Here is a tiny trained network, its code and every weight. The questions are about switching its units off for an input and a class, where a switched-off unit gives its printed mean instead of its output.

import numpy as np


def w(rows, s, z=0):
    codes = np.array(rows[::2]) - 128.0
    scale = np.full(codes.shape[1], s)
    scale[-1] = z or s
    return codes * scale


def f(y):
    return y / 2 * (1 + np.tanh(0.7978845608 * (y + 0.044715 * y**3)))


def log_softmax(a):
    a = a - a.max(-1, keepdims=True)
    return a - np.log(np.exp(a).sum(-1, keepdims=True))


def net(x, mask):
    res = np.array(x, float).reshape(1, 7) / 4 @ E
    y = f(res @ A[0][:, :-1].T + A[0][:, -1])
    res = res + np.where(mask, y, B[0][:, -1]) @ B[0][:, :-1]
    return log_softmax(res[-1] @ U[:, :-1].T + U[:, -1])


A, B = {}, {}
E = w([
[36,198,64,144,147,110,142,210,87,59,175],'x0',
[104,79,114,172,112,95,69,123,124,113,162],'x1',
[163,119,127,102,100,111,118,158,107,49,109],'x2',
[150,146,18,78,82,143,81,110,55,228,111],'x3',
[140,156,144,119,113,136,126,144,130,107,114],'x4',
[7,70,163,52,146,74,134,33,135,119,12],'x5',
[182,176,166,235,255,83,82,171,61,119,6],'x6',
],0.0088)
A[0] = w([
[223,82,127,165,130,213,152,188,139,121,205,19],'n0',
[169,146,139,92,102,118,87,70,88,175,157,66],'n1',
[39,90,163,36,141,103,93,78,164,98,40,41],'n2',
[82,72,79,83,25,229,166,120,220,110,172,42],'n3',
[186,111,162,139,133,91,132,105,156,168,108,5],'n4',
[113,88,254,202,145,115,233,106,191,58,184,72],'n5',
[176,81,151,173,126,204,127,60,232,134,81,108],'n6',
[38,191,100,110,154,25,201,143,99,114,252,8],'n7',
[228,8,230,93,48,140,95,96,168,181,150,35],'n8',
],0.0074,0.003)
B[0] = w([
[99,117,205,135,127,169,129,123,148,183,211,218],'n0',
[83,135,104,48,110,121,89,118,102,125,80,161],'n1',
[97,61,171,148,158,201,151,108,134,144,246,238],'n2',
[222,99,117,237,183,142,125,82,189,160,1,253],'n3',
[26,162,99,151,231,133,123,209,127,129,126,155],'n4',
[154,172,73,120,48,127,56,105,12,177,91,254],'n5',
[100,151,61,106,100,85,113,180,103,52,140,201],'n6',
[76,157,142,92,64,87,132,193,166,95,92,209],'n7',
[75,195,129,75,165,108,189,178,147,122,112,230],'n8',
],0.0097)
U = w([
[163,127,176,222,214,133,120,140,141,104,38,149],'0',
[97,114,198,114,125,254,125,147,145,133,246,83],'1',
[45,193,135,63,133,29,162,212,190,94,109,65],'2',
[122,144,144,133,109,126,149,121,110,128,134,254],'3',
[138,141,84,59,37,180,72,86,32,158,106,72],'4',
],0.0076,0.0077)

Each question gives the input, the list of numbers given to net, and the class t.
The units are the neurons (one row each of A and B). Each row of codes is followed by its name. A weight is (code - 128) times the scale printed after its matrix; where a second scale follows, it is the last column's (A, B and U).
mask holds one flag per neuron, in row order. A switched-off neuron (its flag False) gives its mean, the last column of its row in B, instead of its output. The means were averaged over made-up inputs and are rounded, as every weight is.
A unit's drop is (log p(t) with every unit on - log p(t) with that unit switched off) / (log p(t) with every unit on - log p(t) with every unit switched off).
The circuit of an input: a set's keep is (log p(t) with only the set's units on - log p(t) with every unit switched off) / (log p(t) with every unit on - log p(t) with every unit switched off). Starting from all 9 units, units are removed one at a time, each time the one whose removal leaves the highest keep (on an exact tie, the one counted first), for as long as the keep stays at least 0.8.
units of the circuit, in order: the units of the circuit, biggest drop first
most important unit: the unit with the biggest drop
k most important neurons: the k neurons with the biggest drops, biggest first
drop of u: that unit's drop, to one decimal
input [6,8,6,3,-1,0,3], class 2: 4 most important neurons => n3, n5, n2, n7
input [0,1,-8,-5,2,5,-1], class 1: 3 most important neurons => n2, n3, n1
input [7,8,0,-8,-3,-2,5], class 4: most important unit => n5
input [-7,8,-5,-3,1,2,6], class 2: units of the circuit, in order => n3, n6
input [-3,-2,-2,-6,-7,-3,6], class 3: 2 most important neurons => n3, n5
input [-8,0,-4,0,7,4,-5], class 2: 2 most important neurons => n8, n6
input [1,-4,-8,-1,-1,-6,-7], class 0: 2 most important neurons => n3, n2
input [7,0,-8,-2,3,8,-4], class 1: 3 most important neurons => n2, n8, n6
input [-5,6,0,7,1,7,-2], class 1: 2 most important neurons => n2, n5
input [1,7,1,-3,-2,-2,-3], class 0: 4 most important neurons => n3, n2, n6, n1
input [6,0,-1,2,-6,1,5], class 2: 3 most important neurons => n3, n5, n2
input [7,2,8,4,-2,7,4], class 1: 2 most important neurons => n2, n3
input [-3,-2,-7,-4,-7,-4,2], class 3: units of the circuit, in order => n2, n3
input [7,-6,-1,7,7,3,-1], class 2: most important unit => n5
input [-2,3,8,-2,6,7,6], class 1: drop of n2 => 0.7
input [-7,-7,3,-8,-3,2,4], class 4: drop of n5 => 1.2
input [-5,8,-5,4,2,-4,-7], class 0: drop of n3 => 1.1
